Below are the code and all the weights of a small trained network. Each question names an input and a target symbol and asks about switching units off, where a switched-off unit gives its printed mean instead of its output.

import numpy as np


def w(rows, s, z=0):
    codes = np.array(rows[::2]) - 128.0
    scale = np.full(codes.shape[1], s)
    scale[-1] = z or s
    return codes * scale


def norm(h):
    return h / np.sqrt((h * h).mean(-1, keepdims=True) + 1e-5)


def f(y):
    return y / 2 * (1 + np.tanh(0.7978845608 * (y + 0.044715 * y**3)))


def softmax(a):
    e = np.exp(a - a.max(-1, keepdims=True))
    return e / e.sum(-1, keepdims=True)


def log_softmax(a):
    a = a - a.max(-1, keepdims=True)
    return a - np.log(np.exp(a).sum(-1, keepdims=True))


def net(x, mask):
    ids = ['βδεηλμπστφψω'.index(c) for c in x.split()]
    T = len(ids)
    res = E[ids] + P[:T]
    u = 0
    for l in range(2):
        q, k, v = (norm(res) @ M[l].T for M in (Q, K, V))
        z = softmax(np.where(np.tri(T) > 0, q @ k.T / 3**0.5, -1e9)) @ v
        res = res + np.where(mask[u], z, O[l][:, -1]) @ O[l][:, :-1]
        u += 1
        y = f(norm(res) @ A[l][:, :-1].T + A[l][:, -1])
        res = res + np.where(mask[u : u + 16], y, B[l][:, -1]) @ B[l][:, :-1]
        u += 16
    return log_softmax(norm(res)[-1] @ U[:, :-1].T + U[:, -1])


Q, K, V, O, A, B = {}, {}, {}, {}, {}, {}
E = w([
[132,113,178],'β',
[128,1,89],'δ',
[53,153,79],'ε',
[179,148,122],'η',
[152,16,125],'λ',
[32,147,199],'μ',
[121,1,83],'π',
[60,132,90],'σ',
[143,128,189],'τ',
[140,123,189],'φ',
[118,183,52],'ψ',
[142,126,185],'ω',
],0.023)
P = w([
[232,1,32],'0',
[220,80,72],'1',
[206,136,100],'2',
[187,159,119],'3',
[168,182,133],'4',
[145,187,140],'5',
[119,185,147],'6',
[87,176,150],'7',
[58,155,166],'8',
[27,150,179],'9',
[1,135,174],'10',
],0.0047)
Q[0] = w([
[24,99,180],'0.h1',
[116,110,149],'0.h1',
[54,254,227],'0.h1',
],0.0094)
K[0] = w([
[1,166,179],'0.h1',
[98,127,161],'0.h1',
[102,241,213],'0.h1',
],0.0099)
V[0] = w([
[255,201,61],'0.h1',
[218,197,88],'0.h1',
[169,87,69],'0.h1',
],0.0094)
O[0] = w([
[137,2,118,2],'0.h1',
[116,47,125,36],'0.h1',
[166,103,131,92],'0.h1',
],0.012,0.005)
A[0] = w([
[237,113,76,2],'0.n1',
[146,128,124,123],'0.n2',
[143,156,58,117],'0.n3',
[51,137,158,157],'0.n4',
[49,61,139,141],'0.n5',
[167,130,187,93],'0.n6',
[96,136,108,151],'0.n7',
[137,132,116,75],'0.n8',
[132,157,95,110],'0.n9',
[104,173,66,77],'0.n10',
[64,70,143,107],'0.n11',
[106,160,165,117],'0.n12',
[180,201,94,150],'0.n13',
[134,50,249,146],'0.n14',
[56,63,65,74],'0.n15',
[49,115,203,119],'0.n16',
],0.012,0.0049)
B[0] = w([
[93,198,5,151],'0.n1',
[130,119,162,121],'0.n2',
[107,50,185,177],'0.n3',
[178,133,18,254],'0.n4',
[156,192,92,151],'0.n5',
[219,116,210,162],'0.n6',
[165,110,96,187],'0.n7',
[99,121,129,100],'0.n8',
[117,78,114,156],'0.n9',
[118,60,37,216],'0.n10',
[131,230,149,124],'0.n11',
[207,125,85,216],'0.n12',
[192,76,112,240],'0.n13',
[147,133,11,231],'0.n14',
[218,123,50,189],'0.n15',
[237,200,73,198],'0.n16',
],0.013,0.0036)
Q[1] = w([
[34,129,255],'1.h1',
[170,162,138],'1.h1',
[116,183,34],'1.h1',
],0.018)
K[1] = w([
[240,2,98],'1.h1',
[87,155,109],'1.h1',
[195,185,78],'1.h1',
],0.019)
V[1] = w([
[142,107,108],'1.h1',
[152,128,164],'1.h1',
[4,158,9],'1.h1',
],0.015)
O[1] = w([
[120,160,144,146],'1.h1',
[133,138,121,90],'1.h1',
[119,5,145,254],'1.h1',
],0.02,0.0085)
A[1] = w([
[110,166,144,171],'1.n1',
[135,102,192,53],'1.n2',
[206,124,152,124],'1.n3',
[139,146,109,94],'1.n4',
[41,124,113,214],'1.n5',
[205,131,244,85],'1.n6',
[116,174,232,173],'1.n7',
[189,126,68,132],'1.n8',
[161,164,148,3],'1.n9',
[105,62,203,158],'1.n10',
[161,130,136,123],'1.n11',
[134,131,129,96],'1.n12',
[135,83,155,61],'1.n13',
[158,166,149,21],'1.n14',
[36,80,198,94],'1.n15',
[252,127,142,109],'1.n16',
],0.021,0.0048)
B[1] = w([
[133,97,157,132],'1.n1',
[166,99,101,129],'1.n2',
[106,122,166,191],'1.n3',
[153,120,133,135],'1.n4',
[41,151,197,167],'1.n5',
[144,253,178,182],'1.n6',
[130,156,231,133],'1.n7',
[182,167,107,253],'1.n8',
[105,126,81,136],'1.n9',
[84,127,130,166],'1.n10',
[107,119,117,147],'1.n11',
[135,126,122,123],'1.n12',
[107,114,96,152],'1.n13',
[107,122,83,137],'1.n14',
[95,228,206,132],'1.n15',
[74,59,103,237],'1.n16',
],0.033,0.011)
U = w([
[64,35,174,229],'β',
[60,161,91,42],'δ',
[142,234,46,13],'ε',
[70,94,185,114],'η',
[74,147,129,104],'λ',
[153,105,116,154],'μ',
[143,159,71,31],'π',
[184,254,127,232],'σ',
[152,112,113,165],'τ',
[108,122,145,228],'φ',
[154,175,67,4],'ψ',
[106,167,172,124],'ω',
],0.014,0.0046)

Each question gives the input, a string of symbols that net reads in full, and the target symbol t.
The units are the heads (3 rows each of Q, K, V and O) and the neurons (one row each of A and B). Each row of codes is followed by its name. A weight is (code - 128) times the scale printed after its matrix; where a second scale follows, it is the last column's (O, A, B and U).
mask holds one flag per unit, layer by layer, with each layer's heads first. A switched-off unit (its flag False) gives its mean, the last column of its rows in O or B, instead of its output. The means were averaged over made-up inputs and are rounded, as every weight is.
A unit's drop is (log p(t) with every unit on - log p(t) with that unit switched off) / (log p(t) with every unit on - log p(t) with every unit switched off).
The circuit of an input: a set's keep is (log p(t) with only the set's units on - log p(t) with every unit switched off) / (log p(t) with every unit on - log p(t) with every unit switched off). Starting from the 12 units with the biggest drops (on a tie, the unit counted first), units are removed one at a time, each time the one whose removal leaves the highest keep (on an exact tie, the one counted first), for as long as the keep stays at least 0.8.
units of the circuit, in order: the units of the circuit, biggest drop first
most important unit: the unit with the biggest drop
k most important neurons: the k neurons with the biggest drops, biggest first
k most important neurons of layer l: the k neurons of layer l with the biggest drops, biggest first
input φ ε τ ε ε β δ φ β φ, target σ: most important unit	0.n15
input ε π ε φ δ β ε φ ε, target ε: 4 most important neurons	0.n10, 0.n3, 0.n7, 0.n4
input φ ε λ φ φ, target ε: 4 most important neurons	0.n3, 0.n10, 0.n14, 0.n16
input δ ω π σ ε δ φ ε β ψ, target σ: 3 most important neurons	0.n10, 1.n16, 0.n15
input δ τ β β ε, target σ: 3 most important neurons	0.n3, 0.n10, 0.n16
input ε μ δ β β η ψ σ, target ε: units of the circuit, in order	1.n16, 1.n6
input ε σ δ π ε β π ε ε β η, target σ: 2 most important neurons	0.n10, 0.n1
input β π ε ε ψ σ β τ, target σ: 2 most important neurons	0.n10, 1.n6
input β δ β π, target σ: 3 most important neurons	0.n3, 0.n15, 0.n10
input π φ ε β δ, target σ: 3 most important neurons	0.n3, 0.n10, 0.n15
input η β ε β ε φ, target β: 2 most important neurons	1.n16, 0.n6
input ε λ φ φ, target ε: 3 most important neurons of layer 0	0.n3, 0.n14, 0.n10
input τ ε τ, target β: 2 most important neurons of layer 1	1.n16, 1.n3
input β β β β ω, target σ: most important unit	1.h1
input ω φ τ, target ε: 2 most important neurons	0.n6, 0.n14
input ε φ ε ε ε ε β η β β, target σ: units of the circuit, in order	0.n10, 1.h1, 0.n3
input ω β σ, target σ: 3 most important neurons of layer 0	0.n3, 0.n10, 0.n13
input ε φ μ, target σ: 2 most important neurons of layer 1	1.n16, 1.n7
input η λ ψ λ ε ω, target β: 3 most important neurons of layer 0	0.n6, 0.n5, 0.n11
input ω ψ ε β β β ω, target σ: most important unit	0.n15
